Below is a small trained network, with its code and all its weights. Each question gives an input and a class and asks what happens when units are switched off, that is, made to give their printed mean instead of their output.

import numpy as np


def w(rows, s, z=0):
    codes = np.array(rows[::2]) - 128.0
    scale = np.full(codes.shape[1], s)
    scale[-1] = z or s
    return codes * scale


def f(y):
    return y / 2 * (1 + np.tanh(0.7978845608 * (y + 0.044715 * y**3)))


def log_softmax(a):
    a = a - a.max(-1, keepdims=True)
    return a - np.log(np.exp(a).sum(-1, keepdims=True))


def net(x, mask):
    res = np.array(x, float).reshape(1, 7) / 4 @ E
    y = f(res @ A[0][:, :-1].T + A[0][:, -1])
    res = res + np.where(mask, y, B[0][:, -1]) @ B[0][:, :-1]
    return log_softmax(res[-1] @ U[:, :-1].T + U[:, -1])


A, B = {}, {}
E = w([
[149,136,90,110,132,36,240,179,119],'x0',
[137,138,127,143,121,68,102,135,90],'x1',
[196,65,66,142,98,99,136,218,166],'x2',
[98,170,115,127,148,79,146,103,69],'x3',
[109,166,63,195,165,75,85,192,211],'x4',
[90,137,138,100,144,208,147,128,193],'x5',
[67,181,51,181,246,144,142,66,162],'x6',
],0.011)
A[0] = w([
[152,106,85,141,81,111,200,163,137,111],'n0',
[143,88,180,97,32,198,125,128,144,117],'n1',
[113,125,100,101,145,161,117,119,132,198],'n2',
[119,133,105,165,127,60,61,146,161,67],'n3',
[108,136,115,182,94,183,148,98,131,127],'n4',
[139,153,158,158,55,196,146,135,128,73],'n5',
[73,145,116,124,190,217,152,47,186,92],'n6',
[139,110,177,74,76,197,110,158,136,30],'n7',
[137,111,160,150,161,156,159,112,163,60],'n8',
[97,111,85,141,101,122,109,121,133,85],'n9',
[84,161,179,99,116,103,167,32,6,48],'n10',
[157,111,114,94,100,97,224,207,159,4],'n11',
],0.015,0.0035)
B[0] = w([
[115,72,85,143,138,67,179,133,141,194],'n0',
[112,68,214,130,104,169,92,160,166,219],'n1',
[121,177,114,122,120,141,142,151,153,156],'n2',
[151,199,126,144,140,92,34,178,99,186],'n3',
[100,117,89,130,137,124,145,116,165,155],'n4',
[147,80,168,128,138,159,88,122,98,164],'n5',
[152,139,34,129,153,212,158,105,183,233],'n6',
[112,126,206,113,98,186,112,184,141,196],'n7',
[110,91,98,142,137,168,122,116,119,147],'n8',
[96,177,171,123,151,102,119,161,140,139],'n9',
[110,177,206,125,108,68,160,2,50,251],'n10',
[147,54,55,105,135,85,193,141,135,215],'n11',
],0.015,0.023)
U = w([
[123,187,43,131,166,232,196,96,180,106],'0',
[173,65,59,120,114,1,234,206,101,221],'1',
[162,184,91,179,139,64,65,207,98,52],'2',
[123,62,209,91,58,183,139,183,142,249],'3',
[109,161,167,102,92,107,231,46,36,20],'4',
],0.0063,0.002)

Each question gives the input, the list of numbers given to net, and the class t.
The units are the neurons (one row each of A and B). Each row of codes is followed by its name. A weight is (code - 128) times the scale printed after its matrix; where a second scale follows, it is the last column's (A, B and U).
mask holds one flag per neuron, in row order. A switched-off neuron (its flag False) gives its mean, the last column of its row in B, instead of its output. The means were averaged over made-up inputs and are rounded, as every weight is.
A unit's drop is (log p(t) with every unit on - log p(t) with that unit switched off) / (log p(t) with every unit on - log p(t) with every unit switched off).
The circuit of an input: a set's keep is (log p(t) with only the set's units on - log p(t) with every unit switched off) / (log p(t) with every unit on - log p(t) with every unit switched off). Starting from all 12 units, units are removed one at a time, each time the one whose removal leaves the highest keep (on an exact tie, the one counted first), for as long as the keep stays at least 0.8.
circuit, biggest first: the units of the circuit, biggest drop first
most important unit: the unit with the biggest drop
k most important neurons: the k neurons with the biggest drops, biggest first
drop when u is switched off: that unit's drop, to one decimal
input [0,-6,-2,0,2,-7,-2], class 2: circuit, biggest first => n10, n11, n6, n1
input [-2,4,5,3,-2,-8,2], class 2: circuit, biggest first => n11, n3
input [3,-2,1,1,7,7,0], class 1: 2 most important neurons => n11, n7
input [1,-4,1,-3,-8,-2,1], class 3: most important unit => n1
input [-3,-8,8,6,-2,-3,2], class 1: circuit, biggest first => n10, n6, n1
input [-4,8,-7,-7,2,4,1], class 0: drop when n2 is switched off => 0.0
input [1,7,5,2,-7,6,0], class 3: drop when n10 is switched off => 0.3
input [-7,-3,-8,-5,-1,-4,3], class 0: drop when n6 is switched off => 2.6
input [1,-3,-3,2,-8,2,-5], class 3: 2 most important neurons => n1, n7
input [6,-5,-8,-7,3,-4,-2], class 1: 4 most important neurons => n10, n6, n1, n7
